Below is a small trained network, with its code and all its weights. Each question gives an input and a target symbol and asks what happens when units are switched off, that is, made to give their printed mean instead of their output.

import numpy as np


def w(rows, s, z=0):
    codes = np.array(rows[::2]) - 128.0
    scale = np.full(codes.shape[1], s)
    scale[-1] = z or s
    return codes * scale


def f(y):
    return np.maximum(y, 0)


def softmax(a):
    e = np.exp(a - a.max(-1, keepdims=True))
    return e / e.sum(-1, keepdims=True)


def log_softmax(a):
    a = a - a.max(-1, keepdims=True)
    return a - np.log(np.exp(a).sum(-1, keepdims=True))


def net(x, mask):
    ids = ['αβγελμξπστφψ'.index(c) for c in x.split()]
    T = len(ids)
    res = E[ids] + P[:T]
    r = res
    for j in range(2):
        rows = slice(2 * j, 2 * j + 2)
        q, k, v = (r @ M[0][rows].T for M in (Q, K, V))
        z = softmax(np.where(np.tri(T) > 0, q @ k.T / 2**0.5, -1e9)) @ v
        o = O[0][rows]
        res = res + np.where(mask[j], z, o[:, -1]) @ o[:, :-1]
    y = f(res @ A[0][:, :-1].T + A[0][:, -1])
    res = res + np.where(mask[2:18], y, B[0][:, -1]) @ B[0][:, :-1]
    return log_softmax(res[-1] @ U[:, :-1].T + U[:, -1])


Q, K, V, O, A, B = {}, {}, {}, {}, {}, {}
E = w([
[7,84,173,217],'α',
[203,178,110,186],'β',
[174,18,229,144],'γ',
[130,205,65,165],'ε',
[131,131,157,136],'λ',
[61,115,136,157],'μ',
[51,162,53,130],'ξ',
[119,84,118,106],'π',
[143,54,111,43],'σ',
[158,83,44,169],'τ',
[110,86,250,35],'φ',
[16,190,216,76],'ψ',
],0.016)
P = w([
[201,209,114,116],'0',
[157,162,110,39],'1',
[155,181,115,164],'2',
[127,96,155,32],'3',
[76,84,171,205],'4',
[154,220,61,2],'5',
[123,148,135,190],'6',
[138,116,147,39],'7',
[113,134,146,196],'8',
[116,115,137,31],'9',
],0.0082)
Q[0] = w([
[72,173,174,200],'head 0',
[97,191,174,1],'head 0',
[95,151,92,83],'head 1',
[142,89,90,65],'head 1',
],0.0093)
K[0] = w([
[100,171,141,168],'head 0',
[81,206,219,31],'head 0',
[91,82,2,107],'head 1',
[248,46,207,100],'head 1',
],0.0068)
V[0] = w([
[160,118,24,174],'head 0',
[112,112,15,92],'head 0',
[107,254,112,197],'head 1',
[79,70,216,134],'head 1',
],0.0082)
O[0] = w([
[189,114,3,214,79],'head 0',
[98,104,121,1,253],'head 0',
[20,94,173,194,178],'head 1',
[141,181,89,95,30],'head 1',
],0.0083,0.0027)
A[0] = w([
[136,200,177,205,71],'neuron 0',
[92,141,20,143,159],'neuron 1',
[173,102,83,69,213],'neuron 2',
[178,148,92,96,202],'neuron 3',
[253,155,129,131,181],'neuron 4',
[51,253,130,113,181],'neuron 5',
[17,99,124,156,165],'neuron 6',
[186,105,151,158,204],'neuron 7',
[116,164,86,217,120],'neuron 8',
[154,127,87,83,209],'neuron 9',
[143,142,54,169,160],'neuron 10',
[98,182,151,103,197],'neuron 11',
[157,59,112,134,255],'neuron 12',
[8,157,82,81,102],'neuron 13',
[70,122,104,203,241],'neuron 14',
[179,95,198,144,106],'neuron 15',
],0.011,0.0047)
B[0] = w([
[164,189,162,215,153],'neuron 0',
[174,114,100,82,199],'neuron 1',
[94,181,180,245,197],'neuron 2',
[74,94,166,133,172],'neuron 3',
[97,75,98,54,162],'neuron 4',
[82,53,200,114,228],'neuron 5',
[143,179,117,71,255],'neuron 6',
[59,71,94,138,138],'neuron 7',
[239,217,149,118,173],'neuron 8',
[53,147,129,176,185],'neuron 9',
[151,85,2,122,158],'neuron 10',
[135,37,123,102,186],'neuron 11',
[43,164,69,190,164],'neuron 12',
[106,145,103,118,249],'neuron 13',
[183,155,116,71,229],'neuron 14',
[186,36,59,70,139],'neuron 15',
],0.0074,0.014)
U = w([
[204,254,195,129,21],'α',
[226,163,90,177,116],'β',
[216,28,88,138,80],'γ',
[249,172,115,113,137],'ε',
[208,114,139,146,163],'λ',
[199,177,139,96,189],'μ',
[169,130,46,18,143],'ξ',
[138,142,89,149,145],'π',
[71,137,105,168,213],'σ',
[144,106,25,158,28],'τ',
[207,64,141,70,66],'φ',
[132,124,182,98,3],'ψ',
],0.0085,0.004)

Each question gives the input, a string of symbols that net reads in full, and the target symbol t.
The units are the heads (2 rows each of Q, K, V and O) and the neurons (one row each of A and B). Each row of codes is followed by its name. A weight is (code - 128) times the scale printed after its matrix; where a second scale follows, it is the last column's (O, A, B and U).
mask holds one flag per unit, heads first, then neurons. A switched-off unit (its flag False) gives its mean, the last column of its rows in O or B, instead of its output. The means were averaged over made-up inputs and are rounded, as every weight is.
A unit's drop is (log p(t) with every unit on - log p(t) with that unit switched off) / (log p(t) with every unit on - log p(t) with every unit switched off).
The circuit of an input: a set's keep is (log p(t) with only the set's units on - log p(t) with every unit switched off) / (log p(t) with every unit on - log p(t) with every unit switched off). Starting from the 12 units with the biggest drops (on a tie, the unit counted first), units are removed one at a time, each time the one whose removal leaves the highest keep (on an exact tie, the one counted first), for as long as the keep stays at least 0.8.
units of the circuit, in order: the units of the circuit, biggest drop first
unit that matters most: the unit with the biggest drop
k most important neurons: the k neurons with the biggest drops, biggest first
which heads matter: for each layer, one digit per head in row order, 1 if its drop is at least 0.15 and else 0, layers parted by /
drop when u is switched off: that unit's drop, to one decimal
input ξ ξ ψ ξ σ ξ γ, target γ: which heads matter -> 00
input π π σ ξ α, target α: unit that matters most -> head 0
input α σ α α σ ξ σ φ τ φ, target φ: units of the circuit, in order -> [head 0; neuron 15; neuron 11]
input ξ γ μ μ σ ξ ξ σ σ ε, target σ: units of the circuit, in order -> [neuron 14; neuron 6]
input ξ ξ γ α σ, target σ: which heads matter -> 01
input π τ ξ ξ ξ σ ψ, target ψ: which heads matter -> 10
input μ σ γ, target γ: units of the circuit, in order -> [neuron 15; neuron 6]
input ξ μ π ψ β λ, target ψ: which heads matter -> 10
input ξ σ λ τ σ β ξ ε β, target β: which heads matter -> 11
input ξ σ λ σ σ μ, target σ: which heads matter -> 01
input σ φ ξ ψ α α, target ψ: which heads matter -> 10
input σ ξ ξ, target ξ: 2 most important neurons -> [neuron 2; neuron 1]
input μ ξ ξ ε β ψ ξ ξ ξ α, target ξ: which heads matter -> 00
input α ξ β ψ ξ ε, target ψ: which heads matter -> 10
input σ σ β ψ π σ σ σ σ ξ, target σ: unit that matters most -> head 1
input ξ σ ξ σ ξ π, target σ: 2 most important neurons -> [neuron 2; neuron 9]
input ξ σ α σ α μ, target σ: 4 most important neurons -> [neuron 14; neuron 6; neuron 8; neuron 9]
input α π σ ψ ξ σ, target ψ: which heads matter -> 10
input φ σ ξ τ ε, target ε: 2 most important neurons -> [neuron 8; neuron 14]
input ξ α σ ξ ξ ξ σ ξ σ β, target σ: unit that matters most -> neuron 14
input ξ α ξ π σ ξ, target σ: drop when neuron 9 is switched off -> 0.4
input ξ σ β ξ σ ξ α ξ β, target β: drop when neuron 12 is switched off -> 0.0
input ξ α β α σ, target σ: drop when neuron 6 is switched off -> 0.1
input α μ ξ α ε ψ α π α, target α: drop when neuron 13 is switched off -> 0.0
